Below is a small trained network, with its code and all its weights. Each question gives an input and a class and asks what happens when units are switched off, that is, made to give their printed mean instead of their output.

import numpy as np


def w(rows, s, z=0):
    codes = np.array(rows[::2]) - 128.0
    scale = np.full(codes.shape[1], s)
    scale[-1] = z or s
    return codes * scale


def norm(h):
    return h / np.sqrt((h * h).mean(-1, keepdims=True) + 1e-5)


def f(y):
    return np.maximum(y, 0)


def log_softmax(a):
    a = a - a.max(-1, keepdims=True)
    return a - np.log(np.exp(a).sum(-1, keepdims=True))


def net(x, mask):
    res = np.array(x, float).reshape(1, 5) / 4 @ E
    u = 0
    for l in range(4):
        y = f(norm(res) @ A[l][:, :-1].T + A[l][:, -1])
        res = res + np.where(mask[u : u + 4], y, B[l][:, -1]) @ B[l][:, :-1]
        u += 4
    return log_softmax(norm(res)[-1] @ U[:, :-1].T + U[:, -1])


A, B = {}, {}
E = w([
[81,118,130,236,159],'x0',
[146,75,253,172,74],'x1',
[194,107,212,152,130],'x2',
[174,164,148,98,70],'x3',
[139,193,143,72,81],'x4',
],0.0064)
A[0] = w([
[73,138,160,128,184,47],'L0N0',
[85,75,162,118,103,89],'L0N1',
[102,38,192,145,2,111],'L0N2',
[136,148,168,114,87,2],'L0N3',
],0.0059,0.0017)
B[0] = w([
[90,107,132,88,62,150],'L0N0',
[166,149,131,168,73,166],'L0N1',
[73,154,111,155,65,255],'L0N2',
[112,86,2,167,136,160],'L0N3',
],0.0089,0.0037)
A[1] = w([
[126,127,130,177,100,255],'L1N0',
[113,105,156,160,49,128],'L1N1',
[230,89,186,208,150,149],'L1N2',
[195,255,60,167,119,88],'L1N3',
],0.0098,0.00099)
B[1] = w([
[32,137,253,44,56,211],'L1N0',
[106,90,216,93,118,253],'L1N1',
[161,128,159,2,59,217],'L1N2',
[58,193,150,176,141,231],'L1N3',
],0.0069,0.0053)
A[2] = w([
[25,112,139,102,152,167],'L2N0',
[113,39,111,3,100,250],'L2N1',
[169,44,88,88,169,98],'L2N2',
[79,179,142,184,114,233],'L2N3',
],0.0075,0.0016)
B[2] = w([
[66,119,89,208,125,238],'L2N0',
[67,177,61,254,49,254],'L2N1',
[216,106,134,110,143,151],'L2N2',
[228,177,154,65,24,220],'L2N3',
],0.0076,0.0054)
A[3] = w([
[139,171,69,87,231,182],'L3N0',
[68,160,38,142,122,148],'L3N1',
[65,54,2,147,117,54],'L3N2',
[177,170,48,55,128,254],'L3N3',
],0.0077,0.00069)
B[3] = w([
[5,124,184,134,53,178],'L3N0',
[213,28,156,193,191,253],'L3N1',
[192,184,119,254,95,225],'L3N2',
[222,205,99,88,186,196],'L3N3',
],0.0081,0.0058)
U = w([
[90,114,218,143,2,181],'0',
[144,70,107,130,138,92],'1',
[122,102,127,132,102,132],'2',
[112,48,126,119,143,2],'3',
[133,140,91,219,124,208],'4',
[155,180,113,72,100,184],'5',
[140,76,135,93,109,20],'6',
],0.015,0.0043)

Each question gives the input, the list of numbers given to net, and the class t.
The units are the neurons (one row each of A and B). Each row of codes is followed by its name. A weight is (code - 128) times the scale printed after its matrix; where a second scale follows, it is the last column's (A, B and U).
mask holds one flag per neuron, layer by layer. A switched-off neuron (its flag False) gives its mean, the last column of its row in B, instead of its output. The means were averaged over made-up inputs and are rounded, as every weight is.
A unit's drop is (log p(t) with every unit on - log p(t) with that unit switched off) / (log p(t) with every unit on - log p(t) with every unit switched off).
most important unit: the unit with the biggest drop
k most important neurons: the k neurons with the biggest drops, biggest first
k most important neurons of layer l: the k neurons of layer l with the biggest drops, biggest first
drop when u is switched off: that unit's drop, to one decimal
input [-8,-6,4,5,-8], class 4: 2 most important neurons : [L2N1 L2N3]
input [-4,-2,8,5,-2], class 5: most important unit : L1N0
input [-7,-3,6,-2,2], class 5: 2 most important neurons of layer 2 : [L2N0 L2N2]
input [-6,0,6,1,6], class 5: 2 most important neurons : [L1N0 L2N0]
input [-6,0,2,3,0], class 4: 3 most important neurons : [L2N1 L1N0 L2N3]
input [5,-5,1,7,7], class 5: 3 most important neurons of layer 2 : [L2N3 L2N1 L2N0]
input [4,-3,8,-2,-6], class 0: 4 most important neurons : [L1N2 L0N3 L2N0 L3N1]
input [1,-2,-3,-3,6], class 4: 2 most important neurons of layer 1 : [L1N2 L1N0]
input [-1,-4,2,-1,0], class 5: 4 most important neurons : [L2N3 L2N1 L1N3 L1N1]
input [-2,-1,-2,2,4], class 5: 2 most important neurons : [L2N1 L1N3]
input [0,-4,3,5,4], class 5: 2 most important neurons of layer 2 : [L2N1 L2N3]
input [-8,-4,-4,5,-3], class 4: 2 most important neurons of layer 2 : [L2N3 L2N1]
input [-6,-1,-8,3,0], class 4: drop when L3N1 is switched off : 0.1
input [0,-4,1,4,7], class 5: most important unit : L2N1
